B =
[[139 135 157 136 126 133]
 [121 118 151 147 123 148]
 [154 141 137 135 118 143]
 [119 132 135 139 130 123]
 [129 124 132 138 121 139]
 [146 130 107 112 124 138]
 [128 127 148 138 126 136]
 [111 118 131 129 132 116]
 [146 135 142 140 117 135]
 [135 127 107 119 125 132]]
Counting starts at 1.
The bottom-left entry is 135
Give the top-right entry.
133
The entry just left of 151 is 118
Give the entry just left of 133.
126
The top-left entry: 139
Give the entry at row 3, column 1.
154
The bottom-right entry -> 132
The entry directly below 131 is 142
The entry at row 2, column 1: 121
Give the top entry of the column that holds the largest entry.
157
Give the entry directly below the largest entry.
151
The entry in row 3 and column 3: 137
The entry at row 1, column 2 -> 135

[[129 141 138 125 123 139 143 131 109 129 130 146 121]
 [129 141 140 124 137 129 127 130 120 138 127 131 135]
 [132 131 128 123 145 130 137 122 126 144 112 148 130]
 [137 127 137 113 131 127 132 133 128 122 111 149 155]]
Rows and columns are numbered from 1.
Find the entry in the top-right corner.
Answer: 121
Find the entry just right of the smallest entry.
Answer: 129
Find the entry just left of the largest entry.
Answer: 149
The bottom entry of the column that holds the largest entry -> 155
Find the entry directly below the smallest entry.
Answer: 120
The entry in row 1 and column 3 -> 138
Find the entry at row 1, column 2.
Answer: 141
Find the bottom-left entry.
Answer: 137
The entry in row 3 and column 2 is 131
Find the entry at row 2, column 1.
Answer: 129
The entry in the top-left corner: 129
Find the entry at row 2, column 2.
Answer: 141
Find the minimum.
Answer: 109
Find the entry just left of 126.
Answer: 122
Find the entry directly below 112.
Answer: 111
